[ -8  35   0 -13  -6   4   0  -1 -17  40  17   1  -7  -5  23  -4  -5  -4
  -4  -9  -5   2  -9   0  -6  22 -10  -5   2 -34 -13  -7  -5 -33  -6 -11
   3   7   2 -25   8  -3  15  20  -7  -4 -22  -1] : <28> q713
[ 36  -6  -1   4   5   6  -8   2  -1  32  19   7  11  -1  26  21  -3 -16
 -21  -9 -14  13  -3   1  -2 -73 -13 -18 -10 -18 -24 -16  -3 -37 -36 -19
  15   5  34 -42 -26  -6  17   4   4   1 -20   2] : <19> q597
[-11 -32  -9  -8  15   2   1  -4   4  22  16 -26   7  10 -20  -1   8  -7
 -18 -14 -15 -10 -23   3   1 -28 -11 -12   1  -8 -18  -1   4 -10 -30 -17
  17  33   3 -25   8   2  15   4  13  -3  -6  -3] : <28> q968
[ 11   7   2 -16   9  -2  14  -6   1  36  20 -76 -13  -2 -16 -29  -4  23
 -13 -12 -17  -9 -25   3  -3  30 -10  -4  -1 -26 -50 -16   3  30 -19   2
   9  34  -5 -50  15 -10  15  22  -1  -2 -22  -7] : <28> Q552
[  4 -10  -2  -5  15   0  -9  -5  -4  31  25 -47 -13  -4   1 -20  -4   1
  -3 -16 -22  -5 -20   1   4  -6 -16  -6  19 -28 -41 -14  -4  -1  -6  -3
  11  34  23 -34  -1   2  18  27  19   4  -6  -5] : <28> q968
[ 25  -9  -7  -2  14   0  -8 -12  -4  17  22   7  -3  -4   5   3   1 -10
  -4   3 -18  25 -10  -4   4 -24  -6 -20   7 -20 -31 -13   0  -3 -28  -8
   2   9  26 -13 -23   0  31  27  20  -2   2  -9] : <19> q597
[ -6 -15   1 -15  21   2  -3  -2  -5  42  25 -44  -1  12 -14  -1  -1 -15
 -25 -13 -25   6 -21   7   1  15  -7 -16   7 -38 -21  -6  -3   3 -33   0
   7  41   8 -47  13   4  16  15   9   3  -8 -11] : <28> q968
[ -6 -17  -6  -3  10  -1  -6   3   3   0  13 -13  12  16  22  38  -2  -1
  -8 -18  -6  18  -2   7  -1 -16   5  -4   0  -5 -10   6  -1   1 -19   2
  13   4  19   5  12   9   1  -5  14  -1  10  -6] : <19> q964
[ -4  -6  -6  -3  -2   0 -12  -4   2  23   6 -25   0  13  18  11  -6  -9
 -23  -7 -18   3   1   7  -2 -15 -12 -12   7 -24 -37   0  -2   4 -31  -7
   8  19  15 -25  -9   6   9  18   8  -4  -2  -6] : <19> q597
[ -1 -12   1  -3  -6   1   2  -7   0  33  21 -40  -7   0  -3 -11   2 -16
 -16 -21 -27 -11 -13   3   2  -5 -16  -5  10 -21 -40 -13  -5  -7 -28  -2
   3  31  16 -36 -11  -1   8  16  -4   1 -16  -4] : <28> Q552
[-21  -5  -5 -10   7 -11  -7   2  -3  33  20 -37  -8  -1  -7 -14  -5 -10
 -23  -2 -14   1  -7  -3  -3   9 -17 -11  13 -42  -2 -18  -7  -1 -17   4
 -11  30   1 -38 -32   0  10  16   0   0  -7  -4] : <28> q713
[  1  21  -2  24 -13  -4   2   9   1  -3 -12  12  -2  -1  -6   6  -5  -9
  -1   4 -20  35   2 -14  -4 -18  -4  -6  12  -2  -6 -17   2   2  -8  -8
  -7  -8  13  -4 -31   1  -1  13   2   7   5  -2] : <19> q964
[  3 -24  -7   2  10  -5 -16   0  -1  18   2 -10   0   5   8  30   1  -9
  24 -15  -9  20   6   1  -1 -59  -2 -10   9 -17 -18  -1  -3  -8 -23  -3
   6  15  32  -6 -18   7   5   2  17   5   8  -4] : <19> q597
[ -3  10  -4 -14   3   1  -2  -6   3  16  29 -68  -7  -2 -23 -12   3   2
  -9 -12 -29  -7 -18   6   8  39 -12  -9  -4 -13 -51 -15   1  15  -1  -9
   6  10  -1 -24  -7  -7  15  28   2  -6  -5  -1] : <28> Q552
[ 19 -19  -8  -2   9   4 -23  -4   2  16   4 -15  -4  -3  25   6   9 -12
 -13 -20 -20  18  -1   3  -9 -51 -10   3  15 -11 -37   2  -5 -29  -2  -7
  22   8  44  -6 -26   5  18  10  30  -2   8 -10] : <19> q597
[ -9  -3  -1 -10   1  20  -4  -3  -1  31  29 -35   0  -3  -4  -8   0   5
  -2 -23 -19  -4 -19   2  -3  17 -14  -5   3 -20 -19  -9   7 -16  -9 -21
  20  30   9 -23  -1  -3  17  19   8  -3 -15  -4] : <28> Q552
[  6   7  -9  12  11   7  -5   6  -3   9   1   1  -1  -2  36  24   0  -7
  -8 -15  -8  29  -4   3 -10 -39  -4  -1  14  -3  -8  -4  -2 -48   6 -16
   8 -12  29 -13 -15   4  -2 -12  12   3   0  -2] : <19> q298
[ 23 -20  -5   1  12  -3 -11 -10  -3  14  17  36  15   6  14   4  -3 -10
  -2 -20 -13  19  -4   3  -3 -48 -12 -13  13 -17   4  -1  -7 -31  -3 -13
  17  15  33 -11 -17   0  17   8   8  -1   3 -15] : <19> q597
[-33   1  -6  -4  14  -5 -18  -8   7  -2   6  -6   1  11   2  16  -1  10
   7  -8 -26  -2  -1  -1 -10  12  -1  -8  10  -3 -12  -6  -6   1  -1 -24
   4   1   7  21 -12   7  21  16  15   1  20  -6] : <19> q964
[-25   6   5  -5  12   9  -3  -4  -1  11  17 -19  17  18 -18  22   1  -2
 -15 -18 -28   4 -13   5 -13  68  -5 -24  -1 -32   8   3  -6   2 -25  -2
   7  11  -5 -20  11   9  26  23  -5   4  -3  -7] : <19> q964
[  9  -5 -10  -2   4  -8  -8  -4   4   5  18  24   5   6  28  22  -4  -3
   0 -22 -12  10  -5   4  -4 -32   1 -11   3  -7 -31  -2  -5 -15 -24 -20
  10  -2  28   3  -3   0  17  13  13   3   1  -8] : <19> q298
[ -6 -84 -16  -8  15   4   2  -1   0   5  14 -77 -32   7 -30 -16   2  -5
  -9  -3  -4   2  -9   7  22 -18  -4  24   7  10 -19 -10  -2  54   9  26
   7  40  11   3 -15   1 -17  -1  29   1  29   0] : <28> Q552
[ -1  18   1   3  10  -1   0   2  -1  11  20 -20  25  14  -6  36   0  -3
  -6 -11 -41  37  -9  -4  -8  10  -3 -29  -8 -14 -18 -14  -1   3 -40 -22
   2   3  21 -35  -8   5  23  18  -2   6   3  -6] : <19> q964
[ -1 -11  -6  -2   9   0 -17  -1   8  15  23 -23  -2   2  10   2  -4  -9
  -9  -1 -10  18   7  -3   2  -1  -4 -13   5 -27 -10 -17  -2   7 -11   0
  10  16  14 -22 -31   1  16  29  12  -3   2  -4] : <19> q597
[ 25 -16  -5 -10  12   1  -8  -7  -1  25  25 -47  -5 -19   9  -5  -3  -9
 -14 -17 -17  -3 -10   8   5 -16 -14 -15   1 -19 -49 -15   2  -5 -15 -17
   9  15  18 -23 -11   0  25  25  15  -2 -21 -10] : <28> Q552
[  1   6  -8  -3   3  -7  -8   2  -7  14  26 -10  -3  -4  17  -8  -2  -8
   1 -14   1  27  -3   2   3   1  -5  -1  10 -39 -11  -4  -4 -11  -3   8
  17   9  20  -7  -9  -8  15  22  17  -2 -11 -13] : <19> q597
[  3 -15  -9  -2  10   0   6  -1   1  12  30 -53 -21   5 -10  -8  -3   4
  -7 -13 -10  24 -22  -1  16  10  -2   3   2 -16 -25  -5  -8  12  -4  -5
   9  27  14 -17   2  -4   4  13  28   3 -10  -1] : <28> q968
[-14  -9  -1   1   6  -1 -14   1   1  -3  30   6   5   6  19  19   0  -2
  -4 -16 -11   6  -5   2  -4 -20 -11  -8   0 -19 -26  -5 -10 -13 -18 -11
  19  14   8  23 -12   5  14  13  23  -1   2  -8] : <19> q298
[ -8 -22 -14 -19   1   2   3   2   2  25  42 -84 -23  -3   6  -5   2   6
  -3 -12 -10 -28 -12  12  12  38 -17  17   2 -10 -40 -30  -4  13   0  -1
   0  33   9  -2   3  -1   9  30   6  -5  -2  -8] : <28> Q552
[  7  -3   2 -10  11  -1   1  -3  -3  32  20 -45  -7   5 -13  -7  -1  -3
 -12 -19 -21 -12 -25   1  -2  -1 -13   3 -13 -28 -34 -13  11 -13 -18 -26
   2  26   4 -34   9  -2  28  21   1  -3 -14  -4] : <28> q968
[-34   9  -8  -1   1   1 -14  -2   4  25  30   7   2   6   6  -3  -6 -11
  -6   8  -1   4  -3  -3   3 -10  -7 -11  14 -42  -5 -13   4   6 -30 -10
  -6  27  -6 -25  10  -1  11  22   4   4  -3  -5] : <28> q713
[ 21   6   6  -9  -5   2   5   3   3  34  22 -67   1  14 -24   5  -3 -21
 -21  -9 -22  12 -26  -7  -2  32  -3 -27  -3 -21 -52 -11   9  30 -41  -2
   3  26   7 -55  14  -5  10  27  -7   3 -18  -8] : <28> q968
[-17  22   2   4  12  -1 -14  -2  -7  30  -1  -7   7  -6  13  22  -3 -10
 -12   3 -21  11   3  -4  -8 -14 -17 -24  25 -27  10 -13  -7 -18 -23  -8
  -9  17  14 -42  -5   6  19   2 -15   1   2  -4] : <28> q713
[ 16 -15  -5  -8  19   1  -7  -6  -3  31   1 -10  -5  -2   7  -7   3 -15
 -18 -10 -12   9  -8   0   1 -31 -12 -11   8 -13 -19 -14   1 -20  -6  -2
  11  17  28 -25 -23  -5  15  12  13  -5   2  -5] : <19> q597
[-13  21  -1   5  -1  -4  -1   4   3  24  13 -13  24  10  -7   8  -5  -3
  -6 -10 -25  18  -1  -3  -8  38 -35 -23   9 -36  13  -9   2  -3 -26  -9
   1  29   3 -45  -1   5  18  12  -8  -3 -15   2] : <28> q713
[ 14 -13  -2  -2   5   3 -11   4   2  29  27 -43  -8   9  -9   9  -8 -14
 -24 -17 -28  43 -28   3  -1 -25  -6 -17   9 -32 -34  -5 -11   2 -37  -6
  15  32  29 -48 -16   1  18  28  22  13 -15  -6] : <28> q968
[ -2 -21  -3  -8  17   1  -9  -3   4  12   5   2  -3   5   4   4   1  -9
  -4  10  -3  -3  -1  -1   0 -33 -10  -3   4 -15 -11   0  -3   6 -12   0
  -2   6   9   0   4   3  13   7  15  -4   9  -3] : <19> q597
[  1   2  -3   0  15  -5 -20  -4   2   3  -2 -13  10  10  28  30   2  -4
 -11 -31 -22  16  13  -1   0 -17 -12 -25  15   3  -6   0  -6 -26   1 -10
   5  -7  35  -5 -24   4   6   3   0   3  14  -8] : <19> q298
[  1 -29  -8   1  -1  -9 -10  -1   0  29  25 -34  -2  10  -2  27   1 -15
 -22 -17  -8   4 -13   3   3 -57  -9  -7   7 -16 -45 -11   0  -4 -35 -14
  22  35  17 -21 -25   4   4   8  14   6  -7  -6] : <28> q968
[  4  -7  -3   0   9   4 -17   1   3   7   6 -26   4   0  31  20   4   0
 -10 -14  -3   0   5   5  -3 -36  -6  -7   4   3 -31 -12  -4 -10 -13 -11
  21   2  16   7 -14   1   6   3   4  11   2  -6] : <19> q298
[ 19   0  -3  -7   5   2  -2 -12   5  31  28 -55  -5 -12  13  -3   4   1
 -13 -16 -22 -10 -14   6  -1 -19 -28 -12   0 -12 -51 -27  -3 -33  -3 -21
  12  21  24 -20 -24   4  13  22   0  -3  -8  -3] : <28> Q552
[-11   5  10 -13   1   4   4  -3  -3  32  13 -70   2   1   1   7  -4   7
 -13 -29 -17 -22 -11   6   2  16 -27  -1   7 -22 -24 -20   1 -26 -15 -16
  17  38   9 -51 -50  -1  -5   2 -11   1 -14  -5] : <28> Q552
[-29  -7  -6  -1   6   0   0  -7   2  11  20 -19   1   6 -10  -3  -7  -9
  -8  11  -9   3  -2  -6  -4  26 -10  -6  13 -32   6 -13  -1  21 -25   3
  -4  30  -6 -18  -4   0  -2  25   4  -5   4  -6] : <28> q713
[ -5  -4  -6 -17   9   6  -3  -1   2  52  52 -90   4  -3  -4 -20   0  -2
  -5 -31 -17 -18 -21   7   1  33 -17 -11  -8 -27 -57 -27   6   5 -23 -19
  14  37   2 -39   2  -2  17  38  12   1 -12  -8] : <28> Q552
[ -4 -13  -2   1  13  -1  -9  -3  12  25  18  13  18  19  25  28   1  -3
 -16 -14  -4  -4  -2   5  10 -63 -12 -19  -1 -20 -21 -11  -2 -26 -34 -24
  15  14  24 -14  -6   5  13  -5   3  -4  -2  -3] : <19> q298

[-28  -3   0   1   8  -5  -9   0  -1 -14 -20 -11  41 -36  -7   4  12  11
  28  33  14 -32   0  17  24  -5   2  -7  -5  -2   4  20 -33 -13   1  -2
 -35   3 -11   0  23  -4  38   5 -30   3 -10 -14] : Q [24]
[  1  -7  -1  20   7   6 -10   0  -4  -9 -11  20  14 -45  -1   1   0 -12
  -4  32   0 -17  -8  21  30  -1   9   0   3   0 -11  -6   4 -18  16   6
  -8 -12 -27   3  19   9  24  15 -31  12  27   0] : H [9]
[  0 -10  -2  17  10 -10  -9  -4   0   2 -12  20  15 -61  -8   1   7   4
  32  20   3 -37  -2  16  -7  -2   6  -8  -6  -2   4   0   0 -14  14   3
 -19   1 -27   4   7  -5  30 -10  -9   3  35  -7] : V [12]
[ -1  -4   9  12   3  -2 -14  -1   2   4 -18  11  10 -31 -14  -1  -2   4
  19  29   5 -23   2   9  -8  -6  -6   0  -4  -7  -8  -1   1  -7  10  -1
 -13  -2 -14  -1   1   0  23  -5  -4  -5  30  -7] : V [12]
[ 15  -6   5  10   4   8 -13  -2   8  -4 -12  15  23  -4   2 -12   3 -10
 -14  24  -5 -29   1   6 -16  -5  -3   5  -2  -1 -14 -11  14 -10   9  -1
   2   2 -36  -8  -9  11  15  13 -12  14  10   5] : H [9]
